Below are the code and all the weights of a small trained network. Each question names an input and a class and asks about switching units off, where a switched-off unit gives its printed mean instead of its output.

import numpy as np


def w(rows, s, z=0):
    codes = np.array(rows[::2]) - 128.0
    scale = np.full(codes.shape[1], s)
    scale[-1] = z or s
    return codes * scale


def f(y):
    return y / 2 * (1 + np.tanh(0.7978845608 * (y + 0.044715 * y**3)))


def log_softmax(a):
    a = a - a.max(-1, keepdims=True)
    return a - np.log(np.exp(a).sum(-1, keepdims=True))


def net(x, mask):
    res = np.array(x, float).reshape(1, 8) / 4 @ E
    y = f(res @ A[0][:, :-1].T + A[0][:, -1])
    res = res + np.where(mask, y, B[0][:, -1]) @ B[0][:, :-1]
    return log_softmax(res[-1] @ U[:, :-1].T + U[:, -1])


A, B = {}, {}
E = w([
[127,112,120,114,81,123,123],'x0',
[144,63,101,94,163,119,254],'x1',
[212,158,104,145,127,167,85],'x2',
[118,204,33,172,74,66,145],'x3',
[46,149,220,84,86,135,82],'x4',
[95,64,65,72,95,192,106],'x5',
[109,99,97,145,43,132,185],'x6',
[132,130,97,183,160,242,185],'x7',
],0.0085)
A[0] = w([
[2,199,140,141,60,111,104,104],'N1',
[160,142,92,125,56,176,101,124],'N2',
[137,164,54,190,43,89,146,139],'N3',
[145,121,66,132,52,58,159,222],'N4',
[77,173,128,84,91,114,84,144],'N5',
[119,93,82,110,147,145,219,242],'N6',
[90,131,187,104,143,46,141,135],'N7',
[92,145,212,162,190,44,157,177],'N8',
[192,5,87,94,200,115,89,246],'N9',
[161,237,146,167,187,180,118,180],'N10',
[224,157,132,150,165,95,173,215],'N11',
[78,209,174,161,113,94,115,161],'N12',
[38,187,143,73,109,142,120,184],'N13',
[130,32,110,120,158,194,197,216],'N14',
[147,181,156,176,115,142,132,170],'N15',
[106,156,175,174,115,123,158,208],'N16',
[83,91,168,95,109,98,168,94],'N17',
[111,140,127,98,129,21,154,254],'N18',
[205,206,141,147,126,191,62,143],'N19',
],0.0097,0.0033)
B[0] = w([
[144,154,68,77,66,237,176,230],'N1',
[122,124,152,192,71,97,97,179],'N2',
[73,192,131,201,112,134,101,231],'N3',
[133,197,117,223,68,149,233,234],'N4',
[120,93,175,147,2,167,140,200],'N5',
[144,121,89,107,67,224,145,234],'N6',
[124,77,93,163,119,86,126,195],'N7',
[182,79,150,148,113,92,157,210],'N8',
[79,152,203,133,41,176,149,241],'N9',
[221,50,141,124,204,88,109,214],'N10',
[234,121,60,110,104,72,217,209],'N11',
[138,99,129,155,138,179,172,208],'N12',
[142,109,140,141,89,161,143,205],'N13',
[40,60,173,46,64,239,110,254],'N14',
[173,54,100,177,162,100,138,169],'N15',
[174,96,51,122,184,147,157,168],'N16',
[167,70,76,98,90,59,114,180],'N17',
[168,130,92,207,111,82,215,219],'N18',
[160,98,147,90,220,95,27,219],'N19',
],0.0073,0.0093)
U = w([
[99,135,186,153,99,99,72,190],'0',
[114,172,101,137,185,70,96,3],'1',
[123,182,198,82,189,99,81,70],'2',
[163,72,107,131,153,62,171,124],'3',
[128,248,91,174,112,129,178,141],'4',
[88,102,132,82,91,204,162,168],'5',
[143,127,141,126,167,167,120,126],'6',
],0.013,0.0036)

Each question gives the input, the list of numbers given to net, and the class t.
The units are the neurons (one row each of A and B). Each row of codes is followed by its name. A weight is (code - 128) times the scale printed after its matrix; where a second scale follows, it is the last column's (A, B and U).
mask holds one flag per neuron, in row order. A switched-off neuron (its flag False) gives its mean, the last column of its row in B, instead of its output. The means were averaged over made-up inputs and are rounded, as every weight is.
A unit's drop is (log p(t) with every unit on - log p(t) with that unit switched off) / (log p(t) with every unit on - log p(t) with every unit switched off).
The circuit of an input: a set's keep is (log p(t) with only the set's units on - log p(t) with every unit switched off) / (log p(t) with every unit on - log p(t) with every unit switched off). Starting from the 12 units with the biggest drops (on a tie, the unit counted first), units are removed one at a time, each time the one whose removal leaves the highest keep (on an exact tie, the one counted first), for as long as the keep stays at least 0.8.
circuit, biggest first: the units of the circuit, biggest drop first
unit that matters most: the unit with the biggest drop
k most important neurons: the k neurons with the biggest drops, biggest first
drop of u: that unit's drop, to one decimal
input [0,-6,-6,5,1,-5,-4,3], class 3: circuit, biggest first => N10; N8
input [-5,8,3,0,-6,-3,1,-3], class 4: circuit, biggest first => N4; N10
input [-1,-7,1,7,-4,4,-3,4], class 0: circuit, biggest first => N19; N2
input [-1,-1,-7,7,-7,-3,-7,5], class 3: circuit, biggest first => N10
input [7,-3,-1,-5,-2,-1,2,-1], class 0: circuit, biggest first => N1; N6
input [8,-8,8,6,-8,-5,-1,3], class 1: circuit, biggest first => N19; N3; N10
input [8,-6,3,-1,1,-5,3,6], class 3: circuit, biggest first => N15; N10
input [6,2,3,6,7,7,-2,-4], class 4: 2 most important neurons => N14; N4
input [8,-7,-2,-7,-3,2,3,1], class 0: 2 most important neurons => N1; N6
input [2,6,-7,5,8,0,-4,-2], class 3: 4 most important neurons => N14; N18; N17; N7
input [3,-2,7,5,7,7,8,-8], class 4: 3 most important neurons => N4; N14; N3
input [1,0,-6,5,-5,-2,-4,-6], class 4: 2 most important neurons => N4; N10
input [-6,3,4,-7,-7,-4,3,0], class 5: 2 most important neurons => N14; N9
input [4,-4,4,-5,-3,6,-6,-5], class 0: unit that matters most => N9
input [-6,-7,2,5,1,1,-3,6], class 6: drop of N14 => -0.1
input [8,0,8,0,7,5,-8,-1], class 0: drop of N5 => 0.2
input [8,-5,-3,0,-1,3,-7,4], class 0: drop of N3 => -0.1
